cols: Q F R K A
Nidin: [151  97 140 121 185]
nez: [121 116  96 105 108]
rab: [145 136  96 104 114]
tok: [129 144  52 116 115]
zamo: [132  98 140 121 132]
popas: [ 94 173 167 120  90]
lof: [120 168 156 176  49]
tail: [ 96 105]
[108]
col: [108 114 115]
A
asked: [173 167]
popas
asked: [140 121 185]
Nidin
tail: [ 97 140 121]
[185]

cols: Y P H U
vez: [105 122  67 108]
Sosag: [125 104 128 146]
kosa: [110 153 134 158]
vum: [130 108 135 154]
tosez: [152 230  97 143]
Tena: [125 104 129 146]
Luzo: [100  84  85 114]
zepor: [100  75  91 116]
nebi: [100  74  91 116]
deva: [103 116  66 110]
Fimu: [120 166  72 111]
nadoz: [159 195 147 159]
col: [153 108 230 104  84  75  74]
P
tail: [104 128]
[146]
tail: [110 153]
[134 158]
col: [108 146 158 154]
U
asked: [ 75  91 116]
zepor

cols: G X T C N D S V B W
nefa: [112 186  75 158  70  63 183 132  82 185]
dokon: [112 186 150 158  70  63 183 132  82 185]
Leguk: [217 210 116 158  71  63 128  97  74 114]
tail: [210 116 158  71  63]
[128  97  74 114]
col: [185 185]
W
col: [132  97]
V
col: [82 82]
B

cols: Tum Nede bovot sadug Ponet vumo Maram selap Dudim luba
bof: [ 74  80 171 181 179 181  54  81  82  84]
Tele: [ 74  80 171  81 179 181  54  81  83  84]
bifi: [ 74  80 171  81 179 181  54  81  82  84]
asked: [ 74  80 171 181 179 181  54  81  82  84]
bof
asked: [ 74  80 171  81 179 181  54  81  82  84]
bifi

cols: J Z M E L
magek: [190  69  87  59  80]
rikiz: [193  55  92  73  82]
leri: [198  78  80  58  95]
Neru: [187  73  87  55  81]
vona: [187  74  83  53  81]
nezam: [198  77  83  53  81]
Mupi: [200  76  91  47  81]
tail: [200  76]
[91 47 81]
asked: [69 87 59 80]
magek
asked: [187  74  83  53  81]
vona
tail: [190  69]
[87 59 80]
tail: [187  74]
[83 53 81]
tail: [198  78]
[80 58 95]

cols: bon rigip pebo Pitu Kifu tipu Biv
Git: [113 191 117 160 110 115  38]
misof: [129 104 128 176 129  95  49]
bis: [207 135  93 145 189  26 102]
Lesup: [183 134 118 160 169  79  58]
Zegu: [197 140  99 113 188  73 116]
Folin: [221 157  76  78 196 110  80]
bura: [148 113 114 166 140  94  47]
tem: [197 140  99 113 188  96  60]
col: [221 148 197]
bon
col: [102  58 116  80  47  60]
Biv
asked: [197 140  99 113 188  73 116]
Zegu
asked: [183 134 118 160 169  79]
Lesup
col: [191 104 135 134 140 157]
rigip
tail: [117 160]
[110 115  38]

cols: bimez dekig rumet binaz
Tak: [140 137 138 136]
Zim: [172 162 163 162]
ture: [74 88 90 91]
noda: [163 155 157 156]
nom: [168 158 160 160]
tar: [60 78 79 83]
supi: [175 163 165 164]
bep: [102 108 109 111]
gisiz: [51 71 72 76]
riso: [149 145 144 144]
gota: [51 71 72 75]
tail: [149 145]
[144 144]
tail: [140 137 138]
[136]
col: [163 168  60 175 102  51]
bimez
col: [ 83 164 111  76 144]
binaz

cols: fitup zav Muze Meke kem mez dasi Lin les
Zegep: [168 190  68  71 121 194  69  30 121]
novok: [168 190  71  68 121 194  69  30 121]
Rarep: [138 142 114  57 116  84  85 135 111]
tail: [ 68 121 194  69]
[ 30 121]
asked: [71 68]
novok
tail: [ 68 121 194  69  30]
[121]
asked: [168 190  71  68 121 194  69  30 121]
novok

cols: ribo geno nivi Tek Pav sivog kefof gopuz
dulus: [ 33 122 127 130 129 130 117 123]
Niseg: [115 140 123 131 141 133 117 142]
pizit: [171 132 120 147 150 133  74 131]
fozu: [ 33 122 127 130 166 131 154 126]
asked: [140 123 131 141 133]
Niseg
asked: [ 33 122 127 130 129 130 117 123]
dulus
asked: [140 123 131 141]
Niseg

cols: Sus nov Kule vipun timas sav ziruf
Tonud: [176  53 134 206 178  64  98]
zibit: [ 88  91 108 199 133 120 173]
fosut: [ 85  85 108  65 124  79  86]
Sofed: [ 77 185 153  84 145 168 121]
vali: [168 123  59 184 103 191  86]
col: [178 133 124 145]
timas
col: [134 108]
Kule

cols: mal riv bemu fogal rubu
lov: [138 154 110 110 110]
zirov: [ 91  60 209 205 212]
vibi: [153 155 110 205 212]
Vovi: [178 162 213 146 166]
ful: [ 94  60 178 162 212]
palug: [153 154 110 110 110]
tail: [153 154 110]
[110 110]
col: [ 60 155 162  60 154]
riv
asked: [162 213 146 166]
Vovi
asked: [ 60 178]
ful
col: [178 110]
bemu
asked: [178 162 212]
ful

cols: sud Gup zevel Tini subup lukep sor laruv Fasus fivi
fugu: [197 135 124 105 150 164 127 111 155 141]
duvud: [113 156 147 124 111 146 159 111 127 134]
ribe: [113 156 139 124 111 146 159 111 127 134]
vivuf: [ 95 173 141 126 112 135 126 133 125 131]
sim: [110  79 164 110 123 118 140 116 145 130]
vebu: [122 156 139 124 111 146 159 111 127 134]
babop: [ 95 197 132 124 105 150 164 127 129 140]
col: [135 156 156 173]
Gup
asked: [197 132 124 105 150 164 127]
babop

cols: nir Tur puze musu nure
Sumag: [141 118 178  67 132]
Bolon: [208 130 149 117 112]
balet: [184 121 146 104 102]
sutut: [179 118 146 101 100]
vof: [141 137 128 142 139]
met: [208 130 133 117 112]
von: [179 118 141 104 104]
tupaz: [141 118 179  67  79]
Vid: [ 56 137 128 141 139]
tail: [141 118 178]
[ 67 132]
tail: [141 118 179  67]
[79]
asked: [179 118 141]
von

cols: Rovut gusar femu Safa
biri: [49 95 33 70]
foma: [187 153 218 190]
Dadab: [182 153 205 195]
Zuku: [59 98 24 71]
pako: [61 81 52 77]
Vebin: [53 93 43 73]
ris: [210 152 218 198]
koni: [ 81  61 232 190]
sule: [200 176 211 191]
feri: [196 161 214 180]
asked: [61 81]
pako
col: [218 205  24  52  43 218 232 211]
femu
tail: [152 218]
[198]

cols: nid dar Mavom dulu dit
zumu: [141 147 142 143 142]
kiga: [66 37 62 63 67]
zivi: [89 70 86 86 90]
keba: [71 44 67 68 71]
dafe: [94 78 91 94 95]
mulen: [112 104 111 112 112]
bugiz: [ 94  78  92 153  94]
pif: [136 140 138 139 138]
Ziriv: [89 70 86 69 75]
Fol: [ 66  37  62  63 126]
rozez: [94 78 92 93 94]
rinon: [132 134 132 132 132]
asked: [ 78  92 153]
bugiz
tail: [136 140]
[138 139 138]
asked: [104 111 112]
mulen

